Here is a tiny trained network, its code and every weight. The questions are about switching its units off for an input and a target symbol, where a switched-off unit gives its printed mean instead of its output.

import numpy as np


def w(rows, s, z=0):
    codes = np.array(rows[::2]) - 128.0
    scale = np.full(codes.shape[1], s)
    scale[-1] = z or s
    return codes * scale


def f(y):
    return np.maximum(y, 0)


def softmax(a):
    e = np.exp(a - a.max(-1, keepdims=True))
    return e / e.sum(-1, keepdims=True)


def log_softmax(a):
    a = a - a.max(-1, keepdims=True)
    return a - np.log(np.exp(a).sum(-1, keepdims=True))


def net(x, mask):
    ids = ['ΞΨβεσφ'.index(c) for c in x.split()]
    T = len(ids)
    res = E[ids] + P[:T]
    q, k, v = (res @ M[0].T for M in (Q, K, V))
    z = softmax(np.where(np.tri(T) > 0, q @ k.T / 3**0.5, -1e9)) @ v
    res = res + np.where(mask[0], z, O[0][:, -1]) @ O[0][:, :-1]
    y = f(res @ A[0][:, :-1].T + A[0][:, -1])
    res = res + np.where(mask[1:17], y, B[0][:, -1]) @ B[0][:, :-1]
    return log_softmax(res[-1] @ U[:, :-1].T + U[:, -1])


Q, K, V, O, A, B = {}, {}, {}, {}, {}, {}
E = w([
[188,127,122,69],'Ξ',
[138,112,208,108],'Ψ',
[100,66,157,110],'β',
[63,106,94,250],'ε',
[113,163,85,229],'σ',
[216,86,148,115],'φ',
],0.016)
P = w([
[34,196,255,109],'0',
[190,169,140,113],'1',
[191,162,130,130],'2',
[203,157,127,139],'3',
[209,150,121,143],'4',
[211,145,114,153],'5',
[217,138,103,152],'6',
[222,132,90,152],'7',
[205,122,96,159],'8',
[218,117,78,154],'9',
[214,108,71,152],'10',
[216,104,69,147],'11',
],0.0079)
Q[0] = w([
[252,77,229,128],'H0',
[181,100,217,9],'H0',
[140,89,167,155],'H0',
],0.022)
K[0] = w([
[2,224,221,92],'H0',
[145,243,136,106],'H0',
[31,200,153,100],'H0',
],0.022)
V[0] = w([
[2,87,40,71],'H0',
[218,228,56,28],'H0',
[167,54,151,24],'H0',
],0.013)
O[0] = w([
[100,8,2,140,40],'H0',
[181,10,236,168,1],'H0',
[59,109,172,209,86],'H0',
],0.013,0.0087)
A[0] = w([
[159,193,127,176,207],'N0',
[114,169,112,87,96],'N1',
[118,173,85,231,141],'N2',
[99,214,159,176,160],'N3',
[127,82,178,56,172],'N4',
[111,113,103,102,140],'N5',
[126,165,121,183,1],'N6',
[188,77,50,139,96],'N7',
[155,155,88,153,137],'N8',
[107,79,125,2,57],'N9',
[145,127,79,169,178],'N10',
[118,158,43,212,169],'N11',
[159,125,58,115,112],'N12',
[142,69,157,122,187],'N13',
[79,111,130,119,70],'N14',
[171,137,177,133,124],'N15',
],0.013,0.0044)
B[0] = w([
[110,81,113,128,247],'N0',
[72,112,149,121,252],'N1',
[93,104,165,2,183],'N2',
[143,100,71,129,242],'N3',
[199,115,131,118,159],'N4',
[105,157,105,127,171],'N5',
[136,120,155,34,154],'N6',
[123,186,155,25,190],'N7',
[117,87,137,141,215],'N8',
[247,138,140,93,184],'N9',
[153,134,136,152,175],'N10',
[174,143,212,245,228],'N11',
[97,136,92,173,252],'N12',
[127,113,150,75,161],'N13',
[118,168,139,172,130],'N14',
[90,146,117,189,210],'N15',
],0.019,0.021)
U = w([
[215,136,90,182,3],'Ξ',
[199,99,105,91,129],'Ψ',
[239,58,176,130,201],'β',
[99,118,152,149,64],'ε',
[205,61,1,222,213],'σ',
[119,35,99,91,101],'φ',
],0.0062,0.0039)

Each question gives the input, a string of symbols that net reads in full, and the target symbol t.
The units are the heads (3 rows each of Q, K, V and O) and the neurons (one row each of A and B). Each row of codes is followed by its name. A weight is (code - 128) times the scale printed after its matrix; where a second scale follows, it is the last column's (O, A, B and U).
mask holds one flag per unit, heads first, then neurons. A switched-off unit (its flag False) gives its mean, the last column of its rows in O or B, instead of its output. The means were averaged over made-up inputs and are rounded, as every weight is.
A unit's drop is (log p(t) with every unit on - log p(t) with that unit switched off) / (log p(t) with every unit on - log p(t) with every unit switched off).
The circuit of an input: a set's keep is (log p(t) with only the set's units on - log p(t) with every unit switched off) / (log p(t) with every unit on - log p(t) with every unit switched off). Starting from the 12 units with the biggest drops (on a tie, the unit counted first), units are removed one at a time, each time the one whose removal leaves the highest keep (on an exact tie, the one counted first), for as long as the keep stays at least 0.8.
circuit, biggest first: the units of the circuit, biggest drop first
unit that matters most: the unit with the biggest drop
k most important neurons: the k neurons with the biggest drops, biggest first
drop of u: that unit's drop, to one decimal
input φ σ Ξ σ Ξ ε φ ε Ξ σ, target ε: 3 most important neurons	[N11; N2; N9]
input β φ Ξ φ Ψ, target ε: circuit, biggest first	[H0; N2; N11; N9]
input φ σ ε Ξ Ξ Ξ Ξ φ φ σ Ξ Ξ, target σ: unit that matters most	N2
input ε ε Ξ σ φ φ σ, target φ: circuit, biggest first	[N2; N11; H0; N3]
input φ Ξ Ξ σ ε φ Ξ, target σ: circuit, biggest first	[N2; N7]
input Ξ Ψ β Ψ, target β: 4 most important neurons	[N12; N4; N13; N1]
input β φ φ φ Ξ σ Ξ, target ε: circuit, biggest first	[H0; N11; N2; N9]
input Ψ Ξ Ξ β φ σ σ φ β, target φ: 3 most important neurons	[N11; N9; N3]
input σ Ψ ε φ Ψ φ φ Ξ Ξ φ, target Ψ: 3 most important neurons	[N7; N9; N11]
input σ β φ φ, target Ψ: 3 most important neurons	[N9; N11; N7]
input σ Ξ Ξ Ξ σ Ψ Ξ φ β Ξ σ, target β: drop of N12	0.2
input β Ξ Ξ φ β Ξ Ξ Ξ φ Ψ φ, target ε: drop of H0	1.2
input ε σ ε Ξ σ Ξ ε φ Ψ φ Ξ, target Ξ: drop of N7	0.8
input φ β Ψ φ, target σ: most important neuron	[N3]
